Below is a small trained network, with its code and all its weights. Each question gives an input and a target symbol and asks what happens when units are switched off, that is, made to give their printed mean instead of their output.

import numpy as np


def w(rows, s, z=0):
    codes = np.array(rows[::2]) - 128.0
    scale = np.full(codes.shape[1], s)
    scale[-1] = z or s
    return codes * scale


def f(y):
    return y / 2 * (1 + np.tanh(0.7978845608 * (y + 0.044715 * y**3)))


def softmax(a):
    e = np.exp(a - a.max(-1, keepdims=True))
    return e / e.sum(-1, keepdims=True)


def log_softmax(a):
    a = a - a.max(-1, keepdims=True)
    return a - np.log(np.exp(a).sum(-1, keepdims=True))


def net(x, mask):
    ids = ['βγδεζηθλπτψ'.index(c) for c in x.split()]
    T = len(ids)
    res = E[ids] + P[:T]
    r = res
    for j in range(2):
        rows = slice(4 * j, 4 * j + 4)
        q, k, v = (r @ M[0][rows].T for M in (Q, K, V))
        z = softmax(np.where(np.tri(T) > 0, q @ k.T / 4**0.5, -1e9)) @ v
        o = O[0][rows]
        res = res + np.where(mask[j], z, o[:, -1]) @ o[:, :-1]
    y = f(res @ A[0][:, :-1].T + A[0][:, -1])
    res = res + np.where(mask[2:6], y, B[0][:, -1]) @ B[0][:, :-1]
    return log_softmax(res[-1] @ U[:, :-1].T + U[:, -1])


Q, K, V, O, A, B = {}, {}, {}, {}, {}, {}
E = w([
[52,86,123],'β',
[208,190,110],'γ',
[214,7,102],'δ',
[192,186,231],'ε',
[238,181,8],'ζ',
[143,100,120],'η',
[91,23,197],'θ',
[38,180,134],'λ',
[6,189,46],'π',
[148,111,38],'τ',
[73,230,16],'ψ',
],0.011)
P = w([
[26,111,1],'0',
[195,32,106],'1',
[181,5,99],'2',
[195,35,116],'3',
[223,47,218],'4',
[187,62,55],'5',
],0.0069)
Q[0] = w([
[101,91,125],'head 1',
[176,208,97],'head 1',
[131,114,70],'head 1',
[91,177,134],'head 1',
[36,175,139],'head 2',
[85,231,254],'head 2',
[73,191,188],'head 2',
[57,215,144],'head 2',
],0.0091)
K[0] = w([
[182,50,90],'head 1',
[114,234,7],'head 1',
[71,130,118],'head 1',
[117,127,63],'head 1',
[113,196,139],'head 2',
[186,81,172],'head 2',
[100,81,131],'head 2',
[255,115,121],'head 2',
],0.0098)
V[0] = w([
[94,140,127],'head 1',
[148,183,87],'head 1',
[143,152,101],'head 1',
[150,175,138],'head 1',
[127,60,176],'head 2',
[141,113,144],'head 2',
[250,167,102],'head 2',
[152,42,124],'head 2',
],0.016)
O[0] = w([
[175,163,230,82],'head 1',
[170,2,181,138],'head 1',
[121,34,112,164],'head 1',
[106,95,204,3],'head 1',
[151,145,21,19],'head 2',
[88,102,61,71],'head 2',
[122,42,155,80],'head 2',
[92,86,48,232],'head 2',
],0.0071,0.0036)
A[0] = w([
[112,152,139,254],'neuron 1',
[151,147,150,65],'neuron 2',
[167,149,161,175],'neuron 3',
[250,114,111,187],'neuron 4',
],0.018,0.0028)
B[0] = w([
[235,159,76,137],'neuron 1',
[36,91,183,129],'neuron 2',
[186,94,112,147],'neuron 3',
[2,172,101,254],'neuron 4',
],0.0061,0.014)
U = w([
[147,185,94,2],'β',
[43,96,176,192],'γ',
[146,90,73,29],'δ',
[69,165,249,81],'ε',
[14,118,160,184],'ζ',
[128,127,140,161],'η',
[242,167,79,194],'θ',
[145,202,195,119],'λ',
[118,217,182,83],'π',
[180,114,102,30],'τ',
[162,93,147,238],'ψ',
],0.011,0.0049)

Each question gives the input, a string of symbols that net reads in full, and the target symbol t.
The units are the heads (4 rows each of Q, K, V and O) and the neurons (one row each of A and B). Each row of codes is followed by its name. A weight is (code - 128) times the scale printed after its matrix; where a second scale follows, it is the last column's (O, A, B and U).
mask holds one flag per unit, heads first, then neurons. A switched-off unit (its flag False) gives its mean, the last column of its rows in O or B, instead of its output. The means were averaged over made-up inputs and are rounded, as every weight is.
A unit's drop is (log p(t) with every unit on - log p(t) with that unit switched off) / (log p(t) with every unit on - log p(t) with every unit switched off).
The circuit of an input: a set's keep is (log p(t) with only the set's units on - log p(t) with every unit switched off) / (log p(t) with every unit on - log p(t) with every unit switched off). Starting from all 6 units, units are removed one at a time, each time the one whose removal leaves the highest keep (on an exact tie, the one counted first), for as long as the keep stays at least 0.8.
units of the circuit, in order: the units of the circuit, biggest drop first
top k neurons: the k neurons with the biggest drops, biggest first
which heads matter: for each layer, one digit per head in row order, 1 if its drop is at least 0.15 and else 0, layers parted by /
drop when u is switched off: that unit's drop, to one decimal
input ε ζ γ, target γ: which heads matter -> 11
input β δ ψ, target θ: units of the circuit, in order -> [neuron 4]
input ψ ζ ψ δ δ, target ε: which heads matter -> 01
input ζ δ γ δ, target γ: which heads matter -> 01
input ζ ε ζ δ ε ψ, target γ: units of the circuit, in order -> [head 1; head 2]
input τ λ ψ δ γ, target ζ: which heads matter -> 00
input ζ ψ τ ψ ζ, target γ: units of the circuit, in order -> [neuron 4; head 1]
input δ η β, target δ: which heads matter -> 01
input ζ λ ζ ζ ζ ψ, target γ: which heads matter -> 11
input ζ δ δ π ζ ε, target ζ: which heads matter -> 01
input ζ γ ζ γ ζ, target γ: units of the circuit, in order -> [neuron 4; head 2]
input δ θ θ λ, target θ: units of the circuit, in order -> [neuron 4; head 2]
input λ δ θ π β, target θ: units of the circuit, in order -> [neuron 4; head 1; head 2]
input δ ζ θ ζ, target ζ: units of the circuit, in order -> [neuron 4]
input ζ ψ γ γ δ τ, target γ: units of the circuit, in order -> [head 2; head 1]
input ψ η λ τ ζ, target ε: units of the circuit, in order -> [head 2; neuron 2]
input ζ λ θ δ ζ δ, target ζ: top 3 neurons -> [neuron 4; neuron 1; neuron 3]
input τ δ γ, target ζ: units of the circuit, in order -> [neuron 4; head 1]
input ζ β δ δ θ ζ, target ζ: drop when neuron 4 is switched off -> 0.6
input λ ζ γ θ, target θ: drop when neuron 1 is switched off -> 0.2
input ζ λ γ ζ ζ ε, target γ: drop when neuron 4 is switched off -> 0.1
input δ β π, target θ: drop when neuron 3 is switched off -> 0.0
